Here is a tiny trained network, its code and every weight. The questions are about switching its units off for an input and a class, where a switched-off unit gives its printed mean instead of its output.

import numpy as np


def w(rows, s, z=0):
    codes = np.array(rows[::2]) - 128.0
    scale = np.full(codes.shape[1], s)
    scale[-1] = z or s
    return codes * scale


def f(y):
    return np.maximum(y, 0)


def log_softmax(a):
    a = a - a.max(-1, keepdims=True)
    return a - np.log(np.exp(a).sum(-1, keepdims=True))


def net(x, mask):
    res = np.array(x, float).reshape(1, 5) / 4 @ E
    y = f(res @ A[0][:, :-1].T + A[0][:, -1])
    res = res + np.where(mask, y, B[0][:, -1]) @ B[0][:, :-1]
    return log_softmax(res[-1] @ U[:, :-1].T + U[:, -1])


A, B = {}, {}
E = w([
[163,79,211],'x0',
[30,131,214],'x1',
[82,254,172],'x2',
[135,107,78],'x3',
[122,158,21],'x4',
],0.0071)
A[0] = w([
[168,164,140,254],'N0',
[142,147,167,25],'N1',
[166,104,144,179],'N2',
[119,132,162,43],'N3',
[123,172,129,205],'N4',
[123,119,132,20],'N5',
[147,98,47,235],'N6',
[112,185,165,203],'N7',
[99,59,92,212],'N8',
[139,85,111,98],'N9',
[110,161,112,154],'N10',
[93,101,103,92],'N11',
[131,79,89,118],'N12',
[183,173,141,229],'N13',
[248,105,164,160],'N14',
[174,109,143,168],'N15',
[179,125,132,68],'N16',
[115,136,170,34],'N17',
[158,177,127,111],'N18',
[118,165,124,214],'N19',
[150,78,80,231],'N20',
[174,76,179,195],'N21',
[137,85,97,229],'N22',
[150,145,147,142],'N23',
[107,72,102,179],'N24',
],0.017,0.0037)
B[0] = w([
[63,68,77,197],'N0',
[184,106,131,155],'N1',
[36,74,119,188],'N2',
[213,98,66,155],'N3',
[106,82,149,195],'N4',
[99,120,141,128],'N5',
[133,11,33,255],'N6',
[88,91,41,226],'N7',
[84,62,180,210],'N8',
[155,61,149,172],'N9',
[79,131,120,181],'N10',
[174,72,175,150],'N11',
[179,3,115,189],'N12',
[91,59,59,198],'N13',
[46,96,90,247],'N14',
[81,68,102,187],'N15',
[127,53,74,160],'N16',
[209,107,68,165],'N17',
[108,108,70,169],'N18',
[76,61,119,193],'N19',
[121,41,84,232],'N20',
[73,100,149,239],'N21',
[86,27,94,208],'N22',
[163,70,107,155],'N23',
[120,2,203,190],'N24',
],0.0064,0.0086)
U = w([
[146,215,28,17],'0',
[98,72,244,117],'1',
[35,96,138,230],'2',
[187,67,92,174],'3',
[92,133,62,249],'4',
[172,140,201,3],'5',
],0.011,0.0044)

Each question gives the input, the list of numbers given to net, and the class t.
The units are the neurons (one row each of A and B). Each row of codes is followed by its name. A weight is (code - 128) times the scale printed after its matrix; where a second scale follows, it is the last column's (A, B and U).
mask holds one flag per neuron, in row order. A switched-off neuron (its flag False) gives its mean, the last column of its row in B, instead of its output. The means were averaged over made-up inputs and are rounded, as every weight is.
A unit's drop is (log p(t) with every unit on - log p(t) with that unit switched off) / (log p(t) with every unit on - log p(t) with every unit switched off).
The circuit of an input: a set's keep is (log p(t) with only the set's units on - log p(t) with every unit switched off) / (log p(t) with every unit on - log p(t) with every unit switched off). Starting from the 12 units with the biggest drops (on a tie, the unit counted first), units are removed one at a time, each time the one whose removal leaves the highest keep (on an exact tie, the one counted first), for as long as the keep stays at least 0.8.
units of the circuit, in order: the units of the circuit, biggest drop first
unit that matters most: the unit with the biggest drop
k most important neurons: the k neurons with the biggest drops, biggest first
drop of u: that unit's drop, to one decimal
input [1,7,-2,-6,1], class 1: units of the circuit, in order -> [N6, N14]
input [7,-7,-3,0,-4], class 2: units of the circuit, in order -> [N14, N21]
input [-2,0,-7,2,-8], class 1: units of the circuit, in order -> [N24, N7, N8]
input [4,-8,-5,-7,-5], class 2: unit that matters most -> N14
input [2,1,-6,8,-8], class 1: 2 most important neurons -> [N24, N7]
input [-4,6,-1,2,-6], class 1: units of the circuit, in order -> [N6, N14, N13]
input [1,3,2,-3,-5], class 3: units of the circuit, in order -> [N17, N3]
input [5,3,4,5,-1], class 4: 2 most important neurons -> [N24, N8]
input [-2,6,-7,4,5], class 3: 2 most important neurons -> [N6, N12]
input [-6,5,-4,0,7], class 3: units of the circuit, in order -> [N6, N14, N11]
input [-7,2,-4,-6,6], class 3: 2 most important neurons -> [N6, N14]
input [6,8,8,1,-1], class 4: 2 most important neurons -> [N7, N17]
input [7,-8,-1,2,-7], class 2: drop of N14 -> 0.2
input [-8,0,-3,1,2], class 3: drop of N21 -> 0.1
input [8,-5,-5,-7,-2], class 2: drop of N14 -> 0.2
input [-3,3,-4,-4,-6], class 1: drop of N4 -> 0.0
